Here is a tiny trained network, its code and every weight. The questions are about switching its units off for an input and a target symbol, where a switched-off unit gives its printed mean instead of its output.

import numpy as np


def w(rows, s, z=0):
    codes = np.array(rows[::2]) - 128.0
    scale = np.full(codes.shape[1], s)
    scale[-1] = z or s
    return codes * scale


def norm(h):
    return h / np.sqrt((h * h).mean(-1, keepdims=True) + 1e-5)


def f(y):
    return np.maximum(y, 0)


def softmax(a):
    e = np.exp(a - a.max(-1, keepdims=True))
    return e / e.sum(-1, keepdims=True)


def log_softmax(a):
    a = a - a.max(-1, keepdims=True)
    return a - np.log(np.exp(a).sum(-1, keepdims=True))


def net(x, mask):
    ids = ['αζλμσφ'.index(c) for c in x.split()]
    T = len(ids)
    res = E[ids] + P[:T]
    r = norm(res)
    for j in range(2):
        rows = slice(3 * j, 3 * j + 3)
        q, k, v = (r @ M[0][rows].T for M in (Q, K, V))
        z = softmax(np.where(np.tri(T) > 0, q @ k.T / 3**0.5, -1e9)) @ v
        o = O[0][rows]
        res = res + np.where(mask[j], z, o[:, -1]) @ o[:, :-1]
    y = f(norm(res) @ A[0][:, :-1].T + A[0][:, -1])
    res = res + np.where(mask[2:10], y, B[0][:, -1]) @ B[0][:, :-1]
    return log_softmax(norm(res)[-1] @ U[:, :-1].T + U[:, -1])


Q, K, V, O, A, B = {}, {}, {}, {}, {}, {}
E = w([
[77,38,154,81,97],'α',
[168,117,145,130,255],'ζ',
[177,140,86,144,173],'λ',
[86,146,121,212,193],'μ',
[139,84,114,124,130],'σ',
[153,81,98,133,104],'φ',
],0.014)
P = w([
[113,254,191,83,48],'0',
[97,143,130,121,58],'1',
[120,95,117,146,36],'2',
[100,75,112,154,44],'3',
[56,69,106,137,89],'4',
[4,97,91,132,119],'5',
],0.0057)
Q[0] = w([
[127,16,145,115,59],'h1',
[175,98,185,73,139],'h1',
[190,136,99,206,253],'h1',
[137,116,16,174,105],'h2',
[185,161,61,128,216],'h2',
[145,121,114,150,152],'h2',
],0.012)
K[0] = w([
[208,160,167,71,22],'h1',
[127,161,94,191,74],'h1',
[129,23,87,200,160],'h1',
[131,255,111,114,118],'h2',
[207,130,28,201,154],'h2',
[124,143,97,139,129],'h2',
],0.0099)
V[0] = w([
[57,80,194,17,205],'h1',
[113,14,76,189,166],'h1',
[203,56,76,83,59],'h1',
[154,21,131,46,143],'h2',
[103,99,38,153,113],'h2',
[3,33,158,228,175],'h2',
],0.0065)
O[0] = w([
[215,15,179,78,160,228],'h1',
[57,125,178,46,109,233],'h1',
[157,202,157,25,235,42],'h1',
[164,75,116,184,2,166],'h2',
[183,123,56,163,158,89],'h2',
[154,240,145,133,107,4],'h2',
],0.0064,0.0017)
A[0] = w([
[100,193,188,165,147,40],'n1',
[72,91,112,176,77,34],'n2',
[75,75,79,83,103,6],'n3',
[113,214,163,154,154,3],'n4',
[58,70,178,93,2,45],'n5',
[227,193,56,137,105,96],'n6',
[160,140,84,114,143,48],'n7',
[142,57,79,139,95,37],'n8',
],0.0091,0.0014)
B[0] = w([
[91,89,178,117,157,165],'n1',
[120,177,160,108,146,225],'n2',
[149,140,175,133,74,225],'n3',
[124,93,169,132,127,160],'n4',
[173,128,25,101,6,255],'n5',
[131,160,27,132,195,173],'n6',
[138,102,133,117,138,166],'n7',
[104,151,168,139,150,255],'n8',
],0.011,0.0034)
U = w([
[178,140,2,176,198,132],'α',
[179,132,118,70,37,252],'ζ',
[62,124,164,251,90,108],'λ',
[225,5,185,177,161,155],'μ',
[181,107,124,130,115,40],'σ',
[149,209,189,14,143,55],'φ',
],0.0061,0.0031)

Each question gives the input, a string of symbols that net reads in full, and the target symbol t.
The units are the heads (3 rows each of Q, K, V and O) and the neurons (one row each of A and B). Each row of codes is followed by its name. A weight is (code - 128) times the scale printed after its matrix; where a second scale follows, it is the last column's (O, A, B and U).
mask holds one flag per unit, heads first, then neurons. A switched-off unit (its flag False) gives its mean, the last column of its rows in O or B, instead of its output. The means were averaged over made-up inputs and are rounded, as every weight is.
A unit's drop is (log p(t) with every unit on - log p(t) with that unit switched off) / (log p(t) with every unit on - log p(t) with every unit switched off).
The circuit of an input: a set's keep is (log p(t) with only the set's units on - log p(t) with every unit switched off) / (log p(t) with every unit on - log p(t) with every unit switched off). Starting from all 10 units, units are removed one at a time, each time the one whose removal leaves the highest keep (on an exact tie, the one counted first), for as long as the keep stays at least 0.8.
circuit, biggest first: the units of the circuit, biggest drop first
k most important neurons: the k neurons with the biggest drops, biggest first
heads that matter: for each layer, one digit per head in row order, 1 if its drop is at least 0.15 and else 0, layers parted by /
drop when u is switched off: that unit's drop, to one decimal
input μ ζ φ, target φ: heads that matter => 11
input μ σ λ ζ φ, target φ: circuit, biggest first => h2
input μ φ λ σ μ λ, target λ: 3 most important neurons => n5, n3, n6
input φ λ σ, target α: circuit, biggest first => h1, n6
input λ λ λ α ζ λ, target μ: circuit, biggest first => h2, h1, n5
input α λ σ μ λ φ, target μ: 2 most important neurons => n8, n5
input σ λ σ, target μ: 2 most important neurons => n5, n8
input λ σ λ ζ φ λ, target μ: heads that matter => 01
input λ μ φ, target λ: 2 most important neurons => n5, n3
input μ ζ σ, target φ: drop when n4 is switched off => 0.0
input λ λ σ, target λ: drop when h2 is switched off => 0.6
input λ ζ μ μ ζ, target λ: drop when h1 is switched off => 0.7
input ζ ζ μ ζ, target λ: drop when h1 is switched off => 0.6
input λ λ σ σ σ λ, target φ: circuit, biggest first => h1
